Here is a tiny trained network, its code and every weight. The questions are about switching its units off for an input and a class, where a switched-off unit gives its printed mean instead of its output.

import numpy as np


def w(rows, s, z=0):
    codes = np.array(rows[::2]) - 128.0
    scale = np.full(codes.shape[1], s)
    scale[-1] = z or s
    return codes * scale


def f(y):
    return np.maximum(y, 0)


def log_softmax(a):
    a = a - a.max(-1, keepdims=True)
    return a - np.log(np.exp(a).sum(-1, keepdims=True))


def net(x, mask):
    res = np.array(x, float).reshape(1, 6) / 4 @ E
    y = f(res @ A[0][:, :-1].T + A[0][:, -1])
    res = res + np.where(mask, y, B[0][:, -1]) @ B[0][:, :-1]
    return log_softmax(res[-1] @ U[:, :-1].T + U[:, -1])


A, B = {}, {}
E = w([
[129,136,129,124,127,122,130,118,130],'x0',
[148,165,124,103,175,142,204,188,28],'x1',
[130,113,126,123,132,125,121,124,120],'x2',
[186,162,18,129,180,176,124,2,126],'x3',
[214,181,41,110,127,72,32,234,141],'x4',
[170,171,217,119,205,228,85,135,156],'x5',
],0.0092)
A[0] = w([
[92,140,69,114,59,67,162,123,105,2],'n1',
[202,174,69,107,132,73,13,216,139,40],'n2',
[177,186,236,108,201,200,62,137,147,50],'n3',
[93,113,140,139,81,102,2,76,215,79],'n4',
[58,117,236,116,79,89,97,240,124,46],'n5',
[141,184,116,82,161,131,169,176,34,12],'n6',
],0.0086,0.0092)
B[0] = w([
[74,51,104,119,134,94,66,152,158,165],'n1',
[62,120,206,149,146,162,129,70,99,254],'n2',
[79,57,67,132,62,50,90,152,120,241],'n3',
[163,112,106,127,193,161,249,191,103,216],'n4',
[150,181,71,116,149,191,82,76,138,254],'n5',
[142,101,122,159,139,178,218,154,198,173],'n6',
],0.012,0.0091)
U = w([
[139,134,130,124,118,103,115,131,130,251],'0',
[37,106,212,140,133,145,144,54,122,38],'1',
[91,66,46,132,98,67,86,177,135,65],'2',
[197,186,6,124,148,177,72,60,141,59],'3',
[169,121,123,137,148,151,197,230,142,69],'4',
[172,149,144,133,113,85,120,138,126,251],'5',
],0.011,0.016)

Each question gives the input, the list of numbers given to net, and the class t.
The units are the neurons (one row each of A and B). Each row of codes is followed by its name. A weight is (code - 128) times the scale printed after its matrix; where a second scale follows, it is the last column's (A, B and U).
mask holds one flag per neuron, in row order. A switched-off neuron (its flag False) gives its mean, the last column of its row in B, instead of its output. The means were averaged over made-up inputs and are rounded, as every weight is.
A unit's drop is (log p(t) with every unit on - log p(t) with that unit switched off) / (log p(t) with every unit on - log p(t) with every unit switched off).
The circuit of an input: a set's keep is (log p(t) with only the set's units on - log p(t) with every unit switched off) / (log p(t) with every unit on - log p(t) with every unit switched off). Starting from all 6 units, units are removed one at a time, each time the one whose removal leaves the highest keep (on an exact tie, the one counted first), for as long as the keep stays at least 0.8.
circuit, biggest first: the units of the circuit, biggest drop first
unit that matters most: the unit with the biggest drop
top k neurons: the k neurons with the biggest drops, biggest first
drop when u is switched off: that unit's drop, to one decimal
input [5,0,6,-8,0,0], class 3: top neuron => [n5]
input [1,4,8,6,-4,-1], class 5: circuit, biggest first => [n5, n2]
input [5,8,5,7,0,2], class 4: top 2 neurons => [n5, n6]
input [8,-2,0,5,4,-2], class 0: top 2 neurons => [n5, n2]
input [-4,-5,8,6,-5,-5], class 5: circuit, biggest first => [n5, n2, n3]
input [7,-6,1,5,1,5], class 0: top 2 neurons => [n5, n3]
input [2,-5,7,-1,-3,4], class 5: top 3 neurons => [n2, n6, n1]
input [4,7,6,2,4,-1], class 4: top 2 neurons => [n6, n5]
input [-8,-5,8,-6,-8,5], class 0: top 3 neurons => [n2, n5, n3]
input [-4,-6,8,4,1,2], class 5: top 2 neurons => [n5, n6]
input [7,8,-3,-3,-5,-1], class 4: top 2 neurons => [n2, n6]
input [3,-6,-8,4,4,3], class 5: top 2 neurons => [n5, n6]
input [8,-2,5,8,-5,7], class 0: top 3 neurons => [n5, n3, n2]
input [1,0,5,3,-3,7], class 2: top neuron => [n3]
input [-2,6,-1,-2,7,-3], class 1: top 2 neurons => [n2, n4]
input [4,6,-3,0,7,-6], class 1: top 2 neurons => [n2, n3]
input [6,2,0,-8,2,-4], class 3: drop when n5 is switched off => 0.8
input [1,-8,-5,-1,-4,3], class 4: drop when n4 is switched off => 0.6
input [4,1,-5,-2,-5,-8], class 2: drop when n2 is switched off => 1.1
input [0,5,-6,-2,-5,2], class 5: unit that matters most => n2
input [4,-3,6,-1,-5,0], class 5: drop when n2 is switched off => 1.2
